Below is a small trained network, with its code and all its weights. Each question gives an input and a class and asks what happens when units are switched off, that is, made to give their printed mean instead of their output.

import numpy as np


def w(rows, s, z=0):
    codes = np.array(rows[::2]) - 128.0
    scale = np.full(codes.shape[1], s)
    scale[-1] = z or s
    return codes * scale


def f(y):
    return np.maximum(y, 0)


def log_softmax(a):
    a = a - a.max(-1, keepdims=True)
    return a - np.log(np.exp(a).sum(-1, keepdims=True))


def net(x, mask):
    res = np.array(x, float).reshape(1, 5) / 4 @ E
    y = f(res @ A[0][:, :-1].T + A[0][:, -1])
    res = res + np.where(mask, y, B[0][:, -1]) @ B[0][:, :-1]
    return log_softmax(res[-1] @ U[:, :-1].T + U[:, -1])


A, B = {}, {}
E = w([
[89,85,254,197,174,97,142,149,216,148,103],'x0',
[221,62,161,24,98,71,80,122,188,137,154],'x1',
[146,182,109,157,136,197,71,201,194,217,230],'x2',
[147,34,46,204,169,92,91,192,127,47,166],'x3',
[40,78,127,95,38,189,88,164,163,104,82],'x4',
],0.0085)
A[0] = w([
[187,79,144,49,98,88,97,121,162,137,180,60],'neuron 0',
[125,70,72,167,156,117,137,149,143,92,141,27],'neuron 1',
[115,89,120,122,122,68,172,80,108,54,54,73],'neuron 2',
[145,61,81,163,144,96,98,173,139,71,158,34],'neuron 3',
[134,145,83,105,106,127,127,104,105,112,144,27],'neuron 4',
[100,183,165,72,125,124,135,79,151,173,91,3],'neuron 5',
[219,54,163,50,102,65,90,118,184,149,114,26],'neuron 6',
[97,103,131,133,96,142,105,116,123,118,144,53],'neuron 7',
[146,104,130,114,116,93,91,120,122,137,133,64],'neuron 8',
[126,200,191,63,82,151,171,75,122,214,94,21],'neuron 9',
[147,144,8,88,89,139,127,95,93,126,138,43],'neuron 10',
[200,162,121,141,219,87,177,87,93,150,164,130],'neuron 11',
[145,87,154,107,103,40,182,109,74,91,46,50],'neuron 12',
[123,157,98,131,140,150,88,148,181,163,170,2],'neuron 13',
[118,100,171,188,159,124,143,155,187,131,87,60],'neuron 14',
[96,100,141,87,162,104,120,115,85,116,118,53],'neuron 15',
[137,151,127,129,198,73,132,105,105,149,153,10],'neuron 16',
[80,91,138,106,83,194,80,170,131,85,91,37],'neuron 17',
[134,172,128,144,126,142,93,202,151,190,181,88],'neuron 18',
[117,127,139,130,115,101,157,103,87,74,104,47],'neuron 19',
[175,132,117,156,123,181,114,190,153,203,193,50],'neuron 20',
[113,79,147,108,127,117,191,72,89,92,119,45],'neuron 21',
[98,104,131,116,119,152,101,126,123,119,125,62],'neuron 22',
[92,155,120,190,162,203,174,114,90,110,104,19],'neuron 23',
[133,139,118,136,120,150,109,168,145,167,179,19],'neuron 24',
[146,148,55,68,95,155,136,136,63,121,166,52],'neuron 25',
[90,85,170,149,161,84,146,155,177,158,115,43],'neuron 26',
[136,103,133,121,141,99,147,99,91,98,84,42],'neuron 27',
[190,188,143,150,163,90,157,106,110,155,134,45],'neuron 28',
[122,139,127,141,139,103,141,124,137,113,158,52],'neuron 29',
[126,111,163,152,141,127,144,149,178,125,108,24],'neuron 30',
[110,89,218,184,154,98,155,142,181,146,123,80],'neuron 31',
[120,118,118,134,124,85,138,91,125,104,97,31],'neuron 32',
[181,136,114,138,173,118,154,117,94,134,143,22],'neuron 33',
[142,67,79,177,161,86,80,196,112,66,137,65],'neuron 34',
[38,167,101,228,144,151,181,140,77,142,100,63],'neuron 35',
[130,118,188,158,126,132,131,140,132,141,111,61],'neuron 36',
[182,143,70,97,100,171,114,147,67,114,114,58],'neuron 37',
[56,78,109,86,35,181,90,161,150,128,82,59],'neuron 38',
[184,129,132,134,197,77,127,112,96,152,139,73],'neuron 39',
],0.012,0.0094)
B[0] = w([
[153,171,140,161,138,147,157,252,32,87,160,193],'neuron 0',
[149,88,147,112,116,169,189,76,109,231,153,172],'neuron 1',
[193,194,46,154,160,196,59,127,199,167,115,216],'neuron 2',
[127,102,184,82,106,200,199,47,98,218,167,193],'neuron 3',
[102,139,165,130,182,84,114,102,124,146,149,152],'neuron 4',
[120,68,143,105,130,170,191,69,86,231,176,170],'neuron 5',
[171,181,146,177,118,118,155,250,32,83,206,203],'neuron 6',
[95,125,144,152,123,116,147,142,142,151,124,137],'neuron 7',
[124,157,119,157,131,133,142,161,94,140,130,142],'neuron 8',
[176,53,160,82,133,211,206,22,77,214,159,214],'neuron 9',
[75,145,202,94,201,37,88,66,116,67,168,209],'neuron 10',
[83,53,84,112,17,83,145,174,208,98,19,250],'neuron 11',
[134,182,91,180,154,204,67,128,184,139,131,214],'neuron 12',
[126,183,121,154,126,166,67,144,162,188,115,166],'neuron 13',
[106,161,148,82,183,65,93,86,123,88,157,179],'neuron 14',
[119,139,149,134,126,150,95,145,142,172,137,147],'neuron 15',
[45,101,165,172,86,100,146,149,162,163,116,161],'neuron 16',
[104,63,114,160,53,66,158,160,207,148,62,182],'neuron 17',
[183,147,75,166,173,199,57,103,207,117,111,211],'neuron 18',
[130,154,118,166,126,166,76,136,161,153,145,166],'neuron 19',
[121,169,79,166,144,194,52,117,169,157,98,210],'neuron 20',
[119,151,96,159,148,178,56,139,169,178,127,176],'neuron 21',
[107,114,132,163,114,106,137,140,131,163,108,140],'neuron 22',
[158,150,186,145,117,128,137,240,64,118,210,182],'neuron 23',
[111,186,120,172,134,170,84,131,157,151,98,163],'neuron 24',
[84,152,177,105,211,44,97,76,121,80,133,205],'neuron 25',
[77,159,159,107,168,50,94,55,93,83,138,168],'neuron 26',
[124,167,126,149,136,172,60,135,167,145,136,164],'neuron 27',
[81,64,107,166,84,95,158,155,187,145,115,183],'neuron 28',
[98,129,139,153,137,118,136,135,140,175,149,133],'neuron 29',
[105,166,110,137,135,87,116,90,120,139,130,146],'neuron 30',
[97,127,147,50,174,37,76,58,95,49,119,198],'neuron 31',
[89,133,141,143,139,143,102,150,138,170,131,147],'neuron 32',
[102,89,174,132,100,83,131,132,165,146,131,164],'neuron 33',
[147,68,166,67,120,212,225,23,85,235,126,216],'neuron 34',
[221,170,142,124,101,121,151,254,24,83,179,227],'neuron 35',
[86,128,110,104,170,87,128,78,117,104,151,149],'neuron 36',
[92,140,174,95,184,49,91,80,98,100,122,189],'neuron 37',
[78,64,85,177,39,44,174,167,219,123,61,212],'neuron 38',
[72,106,108,151,65,102,169,147,156,120,88,190],'neuron 39',
],0.0076,0.014)
U = w([
[146,171,87,143,153,223,18,128,184,161,121,117],'0',
[144,92,138,93,129,207,203,50,90,190,144,113],'1',
[116,146,140,92,187,33,63,74,105,105,136,114],'2',
[161,161,128,137,118,139,139,254,39,121,163,122],'3',
[113,84,102,139,58,77,152,161,205,146,77,113],'4',
[208,93,58,38,144,189,147,107,137,37,57,252],'5',
],0.0089,0.019)

Each question gives the input, the list of numbers given to net, and the class t.
The units are the neurons (one row each of A and B). Each row of codes is followed by its name. A weight is (code - 128) times the scale printed after its matrix; where a second scale follows, it is the last column's (A, B and U).
mask holds one flag per neuron, in row order. A switched-off neuron (its flag False) gives its mean, the last column of its row in B, instead of its output. The means were averaged over made-up inputs and are rounded, as every weight is.
A unit's drop is (log p(t) with every unit on - log p(t) with that unit switched off) / (log p(t) with every unit on - log p(t) with every unit switched off).
The circuit of an input: a set's keep is (log p(t) with only the set's units on - log p(t) with every unit switched off) / (log p(t) with every unit on - log p(t) with every unit switched off). Starting from the 12 units with the biggest drops (on a tie, the unit counted first), units are removed one at a time, each time the one whose removal leaves the highest keep (on an exact tie, the one counted first), for as long as the keep stays at least 0.8.
circuit, biggest first: the units of the circuit, biggest drop first
unit that matters most: the unit with the biggest drop
top k neurons: the k neurons with the biggest drops, biggest first
drop of u: that unit's drop, to one decimal
input [5,6,-8,-6,7], class 0: unit that matters most	neuron 12
input [-6,1,-7,3,-6], class 0: top 2 neurons	(neuron 2; neuron 12)
input [-5,-1,0,-8,8], class 1: top 2 neurons	(neuron 9; neuron 5)
input [-5,-2,-5,5,1], class 0: top 3 neurons	(neuron 2; neuron 9; neuron 12)
input [5,-5,-4,2,3], class 2: top 3 neurons	(neuron 31; neuron 14; neuron 6)
input [-5,0,-3,3,7], class 4: top 2 neurons	(neuron 38; neuron 17)
input [1,-6,2,7,-7], class 1: top 4 neurons	(neuron 34; neuron 3; neuron 1; neuron 38)
input [-7,6,-6,-4,0], class 2: top 3 neurons	(neuron 10; neuron 25; neuron 37)
input [-5,8,5,0,7], class 3: top 3 neurons	(neuron 0; neuron 6; neuron 11)
input [5,-4,5,2,-6], class 4: top 2 neurons	(neuron 11; neuron 2)
input [-5,4,-2,5,1], class 1: top 3 neurons	(neuron 34; neuron 3; neuron 31)
input [-6,-7,-4,7,4], class 1: top 3 neurons	(neuron 34; neuron 3; neuron 1)
input [7,3,3,8,6], class 1: top 2 neurons	(neuron 34; neuron 3)
input [-3,-7,-3,6,-6], class 3: top 4 neurons	(neuron 35; neuron 23; neuron 9; neuron 5)
input [1,-5,0,1,-7], class 4: unit that matters most	neuron 11
input [-8,8,3,-7,3], class 2: top 3 neurons	(neuron 25; neuron 10; neuron 37)
input [4,-4,-1,-4,3], class 1: drop of neuron 9	1.8
input [-7,-1,-5,-1,-2], class 2: drop of neuron 25	0.1
input [-3,-6,-7,-3,5], class 0: drop of neuron 2	0.4
input [8,2,-5,7,5], class 2: circuit, biggest first	(neuron 31)
input [-3,6,-1,2,-8], class 4: drop of neuron 11	1.6
